Below is a small trained network, with its code and all its weights. Each question gives an input and a target symbol and asks what happens when units are switched off, that is, made to give their printed mean instead of their output.

import numpy as np


def w(rows, s, z=0):
    codes = np.array(rows[::2]) - 128.0
    scale = np.full(codes.shape[1], s)
    scale[-1] = z or s
    return codes * scale


def softmax(a):
    e = np.exp(a - a.max(-1, keepdims=True))
    return e / e.sum(-1, keepdims=True)


def log_softmax(a):
    a = a - a.max(-1, keepdims=True)
    return a - np.log(np.exp(a).sum(-1, keepdims=True))


def net(x, mask):
    ids = ['ΘΣΦαβεηλμπτω'.index(c) for c in x.split()]
    T = len(ids)
    res = E[ids] + P[:T]
    u = 0
    for l in range(2):
        r = res
        for j in range(3):
            rows = slice(3 * j, 3 * j + 3)
            q, k, v = (r @ M[l][rows].T for M in (Q, K, V))
            z = softmax(np.where(np.tri(T) > 0, q @ k.T / 3**0.5, -1e9)) @ v
            o = O[l][rows]
            res = res + np.where(mask[u + j], z, o[:, -1]) @ o[:, :-1]
        u += 3
    return log_softmax(res[-1] @ U[:, :-1].T + U[:, -1])


Q, K, V, O = {}, {}, {}, {}
E = w([
[159,93,103],'Θ',
[144,99,89],'Σ',
[93,156,91],'Φ',
[80,183,105],'α',
[88,165,93],'β',
[161,139,249],'ε',
[152,94,56],'η',
[154,123,188],'λ',
[115,123,54],'μ',
[194,88,38],'π',
[236,117,171],'τ',
[89,47,176],'ω',
],0.021)
P = w([
[13,250,104],'0',
[75,159,105],'1',
[106,115,117],'2',
[147,81,108],'3',
[169,55,119],'4',
[193,35,130],'5',
[223,27,78],'6',
[197,23,154],'7',
[214,46,97],'8',
[172,107,103],'9',
[45,56,77],'10',
[204,194,255],'11',
],0.0056)
Q[0] = w([
[99,246,136],'0.h0',
[76,132,129],'0.h0',
[105,142,190],'0.h0',
[130,145,136],'0.h1',
[96,101,127],'0.h1',
[114,247,105],'0.h1',
[89,114,118],'0.h2',
[107,215,216],'0.h2',
[156,89,167],'0.h2',
],0.011)
K[0] = w([
[63,186,156],'0.h0',
[1,93,89],'0.h0',
[56,96,192],'0.h0',
[92,145,229],'0.h1',
[75,74,138],'0.h1',
[72,205,95],'0.h1',
[114,95,123],'0.h2',
[118,170,129],'0.h2',
[135,60,205],'0.h2',
],0.0092)
V[0] = w([
[171,87,19],'0.h0',
[44,157,109],'0.h0',
[228,107,125],'0.h0',
[249,165,135],'0.h1',
[105,106,230],'0.h1',
[88,121,18],'0.h1',
[229,194,219],'0.h2',
[111,190,2],'0.h2',
[128,189,211],'0.h2',
],0.0095)
O[0] = w([
[46,196,126,181],'0.h0',
[91,1,101,14],'0.h0',
[31,179,195,254],'0.h0',
[53,117,145,218],'0.h1',
[167,154,79,142],'0.h1',
[175,121,29,70],'0.h1',
[62,202,21,191],'0.h2',
[155,101,225,44],'0.h2',
[106,105,187,124],'0.h2',
],0.0045,0.0079)
Q[1] = w([
[91,101,156],'1.h0',
[107,167,92],'1.h0',
[133,87,98],'1.h0',
[43,132,117],'1.h1',
[115,182,252],'1.h1',
[102,188,126],'1.h1',
[58,156,32],'1.h2',
[205,158,76],'1.h2',
[61,51,230],'1.h2',
],0.011)
K[1] = w([
[18,225,91],'1.h0',
[171,211,244],'1.h0',
[2,73,158],'1.h0',
[120,152,90],'1.h1',
[16,103,115],'1.h1',
[96,141,12],'1.h1',
[98,177,162],'1.h2',
[234,65,127],'1.h2',
[222,185,90],'1.h2',
],0.0082)
V[1] = w([
[77,85,143],'1.h0',
[245,109,139],'1.h0',
[191,186,93],'1.h0',
[62,16,166],'1.h1',
[89,123,195],'1.h1',
[195,85,250],'1.h1',
[6,88,216],'1.h2',
[39,14,138],'1.h2',
[71,76,21],'1.h2',
],0.012)
O[1] = w([
[4,113,105,79],'1.h0',
[203,182,154,78],'1.h0',
[201,121,119,182],'1.h0',
[60,81,161,100],'1.h1',
[47,172,220,127],'1.h1',
[132,216,190,2],'1.h1',
[67,144,179,192],'1.h2',
[39,88,142,47],'1.h2',
[104,34,100,37],'1.h2',
],0.011,0.0044)
U = w([
[156,149,153,3],'Θ',
[152,132,152,68],'Σ',
[151,123,159,3],'Φ',
[157,134,158,24],'α',
[154,124,156,41],'β',
[98,254,148,36],'ε',
[171,123,134,114],'η',
[121,206,163,82],'λ',
[162,114,135,173],'μ',
[193,143,97,38],'π',
[225,221,150,252],'τ',
[11,178,175,237],'ω',
],0.0087,0.0051)

Each question gives the input, a string of symbols that net reads in full, and the target symbol t.
The units are the heads (3 rows each of Q, K, V and O). Each row of codes is followed by its name. A weight is (code - 128) times the scale printed after its matrix; where a second scale follows, it is the last column's (O and U).
mask holds one flag per head, layer by layer. A switched-off head (its flag False) gives its mean, the last column of its rows in O, instead of its output. The means were averaged over made-up inputs and are rounded, as every weight is.
A unit's drop is (log p(t) with every unit on - log p(t) with that unit switched off) / (log p(t) with every unit on - log p(t) with every unit switched off).
The circuit of an input: a set's keep is (log p(t) with only the set's units on - log p(t) with every unit switched off) / (log p(t) with every unit on - log p(t) with every unit switched off). Starting from all 6 units, units are removed one at a time, each time the one whose removal leaves the highest keep (on an exact tie, the one counted first), for as long as the keep stays at least 0.8.
units of the circuit, in order: the units of the circuit, biggest drop first
unit that matters most: the unit with the biggest drop
which heads matter: for each layer, one digit per head in row order, 1 if its drop is at least 0.15 and else 0, layers parted by /
input Θ ω λ, target ω: unit that matters most -> 1.h1
input α ε τ τ ε τ τ α, target τ: units of the circuit, in order -> [0.h0, 1.h2]
input ω ω ω τ π τ τ π, target τ: which heads matter -> 110 / 100
input π τ λ ω ω μ ω ω τ τ ω, target τ: which heads matter -> 111 / 001
input Φ ω Σ ω τ μ α π τ η, target τ: units of the circuit, in order -> [1.h0, 0.h0]
input μ μ Φ, target μ: which heads matter -> 110 / 001
input ω η π ω η π τ π τ Σ, target τ: units of the circuit, in order -> [1.h0, 0.h0]
input ω τ ε ε, target ε: units of the circuit, in order -> [0.h2, 1.h2]
input Σ Φ Θ ω τ ε π τ τ Φ λ, target τ: units of the circuit, in order -> [0.h2, 1.h2, 0.h0]
input μ τ τ τ ω, target τ: units of the circuit, in order -> [1.h2, 0.h0]
input ω ω τ ω Φ ε Θ ω τ τ ε, target τ: which heads matter -> 111 / 101
input τ Σ τ ω η Θ ω Θ Σ, target ω: which heads matter -> 000 / 101
input ω Φ π β π Θ ω τ, target ω: units of the circuit, in order -> [0.h0, 1.h2]
input β ω ω ω ω τ ε, target ω: unit that matters most -> 0.h2
input τ ε ω ω μ, target ω: which heads matter -> 001 / 101
input Θ μ Θ ε λ τ τ τ μ τ Φ, target τ: which heads matter -> 100 / 001
input μ τ Σ, target τ: units of the circuit, in order -> [0.h2, 1.h2, 1.h1]
input Σ τ μ η ω λ τ π τ λ η, target τ: which heads matter -> 101 / 101
input Σ ω ω Φ, target ω: which heads matter -> 001 / 111
input Σ α λ μ λ α τ ω η, target ω: which heads matter -> 001 / 001
input μ β τ ε μ π ω Θ, target ω: unit that matters most -> 0.h2
input Θ β α μ, target μ: which heads matter -> 110 / 001
input μ π ω ω ω ω Θ, target ω: which heads matter -> 000 / 001
input Σ τ ω η α ε ε μ τ τ ε, target τ: units of the circuit, in order -> [1.h2, 0.h0]
